Below are the code and all the weights of a small trained network. Each question names an input and a class and asks about switching units off, where a switched-off unit gives its printed mean instead of its output.

import numpy as np


def w(rows, s, z=0):
    codes = np.array(rows[::2]) - 128.0
    scale = np.full(codes.shape[1], s)
    scale[-1] = z or s
    return codes * scale


def norm(h):
    return h / np.sqrt((h * h).mean(-1, keepdims=True) + 1e-5)


def f(y):
    return y / 2 * (1 + np.tanh(0.7978845608 * (y + 0.044715 * y**3)))


def log_softmax(a):
    a = a - a.max(-1, keepdims=True)
    return a - np.log(np.exp(a).sum(-1, keepdims=True))


def net(x, mask):
    res = np.array(x, float).reshape(1, 4) / 4 @ E
    u = 0
    for l in range(4):
        y = f(norm(res) @ A[l][:, :-1].T + A[l][:, -1])
        res = res + np.where(mask[u : u + 12], y, B[l][:, -1]) @ B[l][:, :-1]
        u += 12
    return log_softmax(norm(res)[-1] @ U[:, :-1].T + U[:, -1])


A, B = {}, {}
E = w([
[76,81,154,171],'x0',
[112,165,174,93],'x1',
[213,164,182,198],'x2',
[44,254,150,143],'x3',
],0.0094)
A[0] = w([
[150,190,100,6,31],'L0N0',
[210,73,124,173,144],'L0N1',
[77,83,121,108,124],'L0N2',
[134,150,75,156,83],'L0N3',
[108,157,136,152,38],'L0N4',
[192,203,131,29,72],'L0N5',
[91,240,139,171,2],'L0N6',
[181,176,211,145,93],'L0N7',
[125,217,195,192,209],'L0N8',
[202,141,196,149,1],'L0N9',
[111,118,143,152,99],'L0N10',
[182,73,88,151,4],'L0N11',
],0.017,0.0062)
B[0] = w([
[46,72,3,159,172],'L0N0',
[230,85,141,145,201],'L0N1',
[107,116,183,187,164],'L0N2',
[112,150,75,134,131],'L0N3',
[152,123,113,59,133],'L0N4',
[19,72,102,86,185],'L0N5',
[196,200,54,59,203],'L0N6',
[105,134,215,73,187],'L0N7',
[116,184,131,62,254],'L0N8',
[117,90,205,102,156],'L0N9',
[127,116,131,63,130],'L0N10',
[174,119,61,127,158],'L0N11',
],0.013,0.012)
A[1] = w([
[122,126,133,129,118],'L1N0',
[119,76,107,143,150],'L1N1',
[161,165,146,167,72],'L1N2',
[112,133,148,139,81],'L1N3',
[90,155,146,158,13],'L1N4',
[198,113,181,119,84],'L1N5',
[117,56,182,197,2],'L1N6',
[197,85,93,201,69],'L1N7',
[253,62,81,188,69],'L1N8',
[64,58,230,78,152],'L1N9',
[192,117,129,114,105],'L1N10',
[72,103,130,114,172],'L1N11',
],0.013,0.0061)
B[1] = w([
[133,127,128,126,124],'L1N0',
[153,103,118,198,176],'L1N1',
[66,110,131,73,115],'L1N2',
[182,127,139,95,113],'L1N3',
[212,96,96,89,113],'L1N4',
[50,62,148,74,171],'L1N5',
[208,207,97,177,156],'L1N6',
[203,102,59,126,195],'L1N7',
[214,10,2,145,255],'L1N8',
[127,108,204,217,221],'L1N9',
[73,66,108,47,162],'L1N10',
[124,158,141,220,190],'L1N11',
],0.0091,0.0069)
A[2] = w([
[164,180,62,62,32],'L2N0',
[112,146,156,201,191],'L2N1',
[113,110,202,158,90],'L2N2',
[128,124,101,181,107],'L2N3',
[126,166,87,112,101],'L2N4',
[129,92,185,142,154],'L2N5',
[210,192,108,120,97],'L2N6',
[117,221,121,81,3],'L2N7',
[85,249,147,163,159],'L2N8',
[118,121,204,150,103],'L2N9',
[162,138,145,122,28],'L2N10',
[203,119,201,105,17],'L2N11',
],0.016,0.005)
B[2] = w([
[122,114,166,58,216],'L2N0',
[170,203,124,116,171],'L2N1',
[140,155,176,133,164],'L2N2',
[145,162,83,161,157],'L2N3',
[99,170,172,103,170],'L2N4',
[142,132,157,153,169],'L2N5',
[91,76,122,89,177],'L2N6',
[160,85,108,8,232],'L2N7',
[228,174,67,75,255],'L2N8',
[182,134,196,138,162],'L2N9',
[103,88,140,108,115],'L2N10',
[28,102,145,155,148],'L2N11',
],0.012,0.0075)
A[3] = w([
[35,155,122,180,158],'L3N0',
[55,63,134,114,131],'L3N1',
[145,215,69,87,113],'L3N2',
[107,171,204,153,123],'L3N3',
[151,127,119,142,87],'L3N4',
[44,119,191,43,255],'L3N5',
[177,147,159,179,80],'L3N6',
[192,116,254,118,109],'L3N7',
[164,192,91,82,108],'L3N8',
[175,176,115,167,115],'L3N9',
[26,81,112,145,92],'L3N10',
[56,53,108,103,112],'L3N11',
],0.014,0.009)
B[3] = w([
[108,218,113,174,149],'L3N0',
[81,126,113,191,144],'L3N1',
[123,175,122,65,194],'L3N2',
[178,127,147,166,150],'L3N3',
[144,131,115,122,122],'L3N4',
[49,3,164,147,251],'L3N5',
[206,187,92,107,140],'L3N6',
[73,176,223,207,174],'L3N7',
[161,129,149,47,183],'L3N8',
[165,152,66,113,140],'L3N9',
[77,161,133,188,143],'L3N10',
[54,129,100,176,150],'L3N11',
],0.011)
U = w([
[140,211,33,136,11],'0',
[214,190,144,219,129],'1',
[92,139,117,4,171],'2',
[108,61,242,147,123],'3',
[16,128,45,190,144],'4',
[208,22,55,166,169],'5',
[148,179,93,129,12],'6',
],0.024,0.012)

Each question gives the input, the list of numbers given to net, and the class t.
The units are the neurons (one row each of A and B). Each row of codes is followed by its name. A weight is (code - 128) times the scale printed after its matrix; where a second scale follows, it is the last column's (A, B and U).
mask holds one flag per neuron, layer by layer. A switched-off neuron (its flag False) gives its mean, the last column of its row in B, instead of its output. The means were averaged over made-up inputs and are rounded, as every weight is.
A unit's drop is (log p(t) with every unit on - log p(t) with that unit switched off) / (log p(t) with every unit on - log p(t) with every unit switched off).
The circuit of an input: a set's keep is (log p(t) with only the set's units on - log p(t) with every unit switched off) / (log p(t) with every unit on - log p(t) with every unit switched off). Starting from the 12 units with the biggest drops (on a tie, the unit counted first), units are removed one at a time, each time the one whose removal leaves the highest keep (on an exact tie, the one counted first), for as long as the keep stays at least 0.8.
circuit, biggest first: the units of the circuit, biggest drop first
top k neurons: the k neurons with the biggest drops, biggest first
top k neurons in layer l: the k neurons of layer l with the biggest drops, biggest first
drop of u: that unit's drop, to one decimal
input [-2,-4,-6,-2], class 5: circuit, biggest first : (L0N8)
input [5,4,-4,-6], class 5: top 3 neurons : (L0N8; L0N7; L0N5)
input [8,-2,8,-3], class 3: top 4 neurons : (L0N9; L0N0; L0N7; L0N6)
input [-2,0,-4,-2], class 4: top 2 neurons : (L0N0; L0N7)
input [3,1,4,1], class 3: top 2 neurons : (L0N7; L0N9)
input [-6,-7,-8,6], class 4: top 2 neurons in layer 0 : (L0N0; L0N8)
input [-3,6,4,-7], class 3: top 4 neurons : (L0N9; L0N7; L0N0; L0N6)
input [-7,1,1,2], class 4: top 2 neurons : (L0N5; L0N0)
input [-4,-4,0,0], class 5: top 2 neurons : (L0N1; L0N8)
input [5,1,-4,-5], class 5: top 4 neurons : (L0N7; L0N8; L0N5; L1N8)
input [-8,4,-3,-8], class 5: top 2 neurons : (L0N1; L0N8)
input [-3,4,8,-8], class 3: top 3 neurons : (L0N9; L0N7; L0N0)
input [-5,1,-2,3], class 4: top 2 neurons : (L0N0; L0N5)
input [-2,6,-4,-7], class 5: top neuron : (L0N8)
input [1,8,-4,1], class 4: top 2 neurons in layer 0 : (L0N0; L0N7)
input [3,-3,-7,5], class 1: drop of L0N2 : 0.2
input [-3,-1,-6,-2], class 4: drop of L0N0 : 0.9
input [-3,3,-8,-5], class 4: drop of L0N0 : 1.0
